Here is a tiny trained network, its code and every weight. The questions are about switching its units off for an input and a target symbol, where a switched-off unit gives its printed mean instead of its output.

import numpy as np


def w(rows, s, z=0):
    codes = np.array(rows[::2]) - 128.0
    scale = np.full(codes.shape[1], s)
    scale[-1] = z or s
    return codes * scale


def norm(h):
    return h / np.sqrt((h * h).mean(-1, keepdims=True) + 1e-5)


def f(y):
    return np.maximum(y, 0)


def softmax(a):
    e = np.exp(a - a.max(-1, keepdims=True))
    return e / e.sum(-1, keepdims=True)


def log_softmax(a):
    a = a - a.max(-1, keepdims=True)
    return a - np.log(np.exp(a).sum(-1, keepdims=True))


def net(x, mask):
    ids = ['αβγσφψω'.index(c) for c in x.split()]
    T = len(ids)
    res = E[ids] + P[:T]
    u = 0
    for l in range(2):
        q, k, v = (norm(res) @ M[l].T for M in (Q, K, V))
        z = softmax(np.where(np.tri(T) > 0, q @ k.T / 3**0.5, -1e9)) @ v
        res = res + np.where(mask[u], z, O[l][:, -1]) @ O[l][:, :-1]
        u += 1
        y = f(norm(res) @ A[l][:, :-1].T + A[l][:, -1])
        res = res + np.where(mask[u : u + 16], y, B[l][:, -1]) @ B[l][:, :-1]
        u += 16
    return log_softmax(norm(res)[-1] @ U[:, :-1].T + U[:, -1])


Q, K, V, O, A, B = {}, {}, {}, {}, {}, {}
E = w([
[78,43,146,107,184,147],'α',
[171,5,168,111,142,68],'β',
[184,157,162,128,108,143],'γ',
[47,138,131,147,28,199],'σ',
[130,127,165,114,236,128],'φ',
[132,140,71,131,146,126],'ψ',
[145,126,180,114,91,153],'ω',
],0.003)
P = w([
[42,158,93,7,153,24],'0',
[201,65,217,241,141,224],'1',
[207,118,152,114,125,230],'2',
[120,98,192,176,120,88],'3',
[103,135,147,79,77,150],'4',
[144,85,197,200,134,169],'5',
],0.0015)
Q[0] = w([
[174,167,158,156,54,220],'0.h1',
[147,65,194,125,154,168],'0.h1',
[85,172,133,1,86,122],'0.h1',
],0.0094)
K[0] = w([
[97,139,114,2,150,27],'0.h1',
[12,158,113,160,79,109],'0.h1',
[162,130,60,30,118,204],'0.h1',
],0.0083)
V[0] = w([
[125,203,17,168,162,156],'0.h1',
[206,208,142,129,48,123],'0.h1',
[253,137,136,134,229,70],'0.h1',
],0.0029)
O[0] = w([
[93,42,118,131,200,172,83],'0.h1',
[180,103,125,254,113,169,1],'0.h1',
[232,95,119,47,110,200,135],'0.h1',
],0.0035,0.0015)
A[0] = w([
[64,152,79,178,72,158,227],'0.n1',
[103,99,164,94,89,154,94],'0.n2',
[215,154,102,123,93,146,64],'0.n3',
[111,165,40,237,137,109,117],'0.n4',
[116,160,166,114,62,178,13],'0.n5',
[62,146,40,185,248,148,89],'0.n6',
[94,84,67,125,195,159,76],'0.n7',
[58,131,140,208,211,36,86],'0.n8',
[98,222,13,147,105,87,83],'0.n9',
[157,185,86,102,252,145,74],'0.n10',
[164,117,73,227,68,174,5],'0.n11',
[82,96,129,114,36,98,171],'0.n12',
[132,132,157,75,53,152,148],'0.n13',
[103,79,222,135,140,139,175],'0.n14',
[149,147,103,42,192,98,135],'0.n15',
[176,113,87,148,133,197,80],'0.n16',
],0.0034,0.0019)
B[0] = w([
[216,136,178,95,168,109,197],'0.n1',
[151,149,90,83,150,98,171],'0.n2',
[70,141,58,153,112,109,177],'0.n3',
[165,182,208,3,120,117,167],'0.n4',
[153,122,138,131,150,50,155],'0.n5',
[195,45,107,125,42,70,189],'0.n6',
[131,125,153,202,117,80,179],'0.n7',
[118,13,80,158,107,166,201],'0.n8',
[167,173,222,220,103,168,167],'0.n9',
[115,112,189,213,149,109,200],'0.n10',
[115,159,30,116,184,37,150],'0.n11',
[192,126,127,170,200,139,194],'0.n12',
[134,129,62,165,115,142,223],'0.n13',
[110,174,48,115,113,173,254],'0.n14',
[94,112,149,199,120,201,242],'0.n15',
[88,114,64,127,170,83,175],'0.n16',
],0.0033,0.0022)
Q[1] = w([
[102,60,84,254,70,20],'1.h1',
[205,232,154,87,51,116],'1.h1',
[224,239,119,48,79,175],'1.h1',
],0.0041)
K[1] = w([
[183,134,102,158,74,114],'1.h1',
[86,147,136,71,159,3],'1.h1',
[76,115,127,83,179,56],'1.h1',
],0.0056)
V[1] = w([
[190,209,253,101,210,111],'1.h1',
[117,184,172,193,130,218],'1.h1',
[179,101,92,84,49,129],'1.h1',
],0.0019)
O[1] = w([
[249,132,152,134,249,48,105],'1.h1',
[142,180,93,177,227,178,168],'1.h1',
[106,60,163,226,80,146,3],'1.h1',
],0.0018,0.00042)
A[1] = w([
[105,157,162,82,56,108,34],'1.n1',
[94,135,66,129,188,160,71],'1.n2',
[171,161,175,83,106,163,138],'1.n3',
[172,140,144,166,148,130,137],'1.n4',
[115,85,137,86,144,123,88],'1.n5',
[100,126,181,137,91,92,111],'1.n6',
[159,109,102,135,89,91,89],'1.n7',
[112,100,95,156,145,98,72],'1.n8',
[118,163,95,127,73,130,120],'1.n9',
[118,68,104,120,142,165,142],'1.n10',
[128,162,177,61,151,130,86],'1.n11',
[125,116,179,93,167,93,177],'1.n12',
[77,149,253,162,155,169,12],'1.n13',
[167,80,187,113,68,134,40],'1.n14',
[44,131,73,79,156,216,3],'1.n15',
[165,118,130,137,139,153,138],'1.n16',
],0.0052,0.0031)
B[1] = w([
[136,49,196,137,106,119,144],'1.n1',
[121,134,149,57,116,107,183],'1.n2',
[103,107,111,146,157,73,211],'1.n3',
[89,126,134,107,108,143,204],'1.n4',
[167,147,152,122,97,142,156],'1.n5',
[143,138,97,113,167,154,158],'1.n6',
[128,126,150,99,127,169,170],'1.n7',
[132,79,143,139,159,98,165],'1.n8',
[134,106,123,155,143,169,174],'1.n9',
[107,141,151,160,116,86,253],'1.n10',
[105,103,100,171,141,127,167],'1.n11',
[129,140,128,163,90,177,199],'1.n12',
[159,118,158,71,253,192,181],'1.n13',
[194,126,152,31,99,124,160],'1.n14',
[11,178,140,86,78,115,195],'1.n15',
[105,138,123,103,119,119,202],'1.n16',
],0.0057,0.0025)
U = w([
[130,137,199,104,248,199,205],'α',
[144,144,56,188,56,234,2],'β',
[152,128,1,76,195,64,58],'γ',
[224,77,192,49,59,117,240],'σ',
[6,178,155,61,74,115,205],'φ',
[86,15,156,219,131,62,85],'ψ',
[174,249,188,189,120,46,76],'ω',
],0.006,0.00061)

Each question gives the input, a string of symbols that net reads in full, and the target symbol t.
The units are the heads (3 rows each of Q, K, V and O) and the neurons (one row each of A and B). Each row of codes is followed by its name. A weight is (code - 128) times the scale printed after its matrix; where a second scale follows, it is the last column's (O, A, B and U).
mask holds one flag per unit, layer by layer, with each layer's heads first. A switched-off unit (its flag False) gives its mean, the last column of its rows in O or B, instead of its output. The means were averaged over made-up inputs and are rounded, as every weight is.
A unit's drop is (log p(t) with every unit on - log p(t) with that unit switched off) / (log p(t) with every unit on - log p(t) with every unit switched off).
The circuit of an input: a set's keep is (log p(t) with only the set's units on - log p(t) with every unit switched off) / (log p(t) with every unit on - log p(t) with every unit switched off). Starting from the 12 units with the biggest drops (on a tie, the unit counted first), units are removed one at a time, each time the one whose removal leaves the highest keep (on an exact tie, the one counted first), for as long as the keep stays at least 0.8.
units of the circuit, in order: the units of the circuit, biggest drop first
unit that matters most: the unit with the biggest drop
top k neurons: the k neurons with the biggest drops, biggest first
top k neurons in layer l: the k neurons of layer l with the biggest drops, biggest first
drop when u is switched off: that unit's drop, to one decimal
input α ω ω α, target φ: units of the circuit, in order : [0.n14; 1.n15]
input σ ψ σ, target α: units of the circuit, in order : [0.h1; 1.n13; 0.n1]
input ω σ α ψ, target σ: unit that matters most : 0.n4
input σ γ φ σ α, target ψ: units of the circuit, in order : [0.h1; 0.n8; 0.n6]
input ψ ω β γ ψ β, target σ: units of the circuit, in order : [1.n14; 0.h1]
input β σ α ψ ψ γ, target σ: units of the circuit, in order : [1.h1; 1.n14]
input ω σ α φ σ, target ω: top 2 neurons : [0.n1; 0.n12]
input β ψ ω φ α σ, target σ: top 2 neurons : [0.n1; 1.n14]
input α β ψ γ γ σ, target ψ: top 3 neurons : [1.n1; 0.n1; 1.n3]
input σ β γ σ β γ, target α: top 2 neurons : [1.n13; 0.n8]
input φ ψ α ψ ψ σ, target γ: top 3 neurons : [0.n1; 0.n5; 0.n8]
input γ σ ψ ψ φ φ, target ψ: top 2 neurons in layer 0 : [0.n8; 0.n6]
input γ α γ γ ψ, target γ: top 3 neurons in layer 0 : [0.n11; 0.n16; 0.n3]
input ψ α α γ ψ, target α: unit that matters most : 0.n9
input α ψ σ σ ψ, target σ: top 2 neurons : [0.n6; 1.n14]
input ψ γ φ φ ψ γ, target φ: drop when 0.n14 is switched off : 0.1
input α α ψ ψ γ, target ψ: drop when 0.h1 is switched off : 0.4
input β ψ γ γ ω, target σ: drop when 1.h1 is switched off : 0.3
input φ σ ψ γ σ, target γ: top 2 neurons in layer 0 : [0.n1; 0.n12]
input α φ β ψ φ γ, target ψ: top neuron in layer 1 : [1.n1]
input ω σ σ γ φ σ, target ω: top 2 neurons in layer 0 : [0.n1; 0.n11]
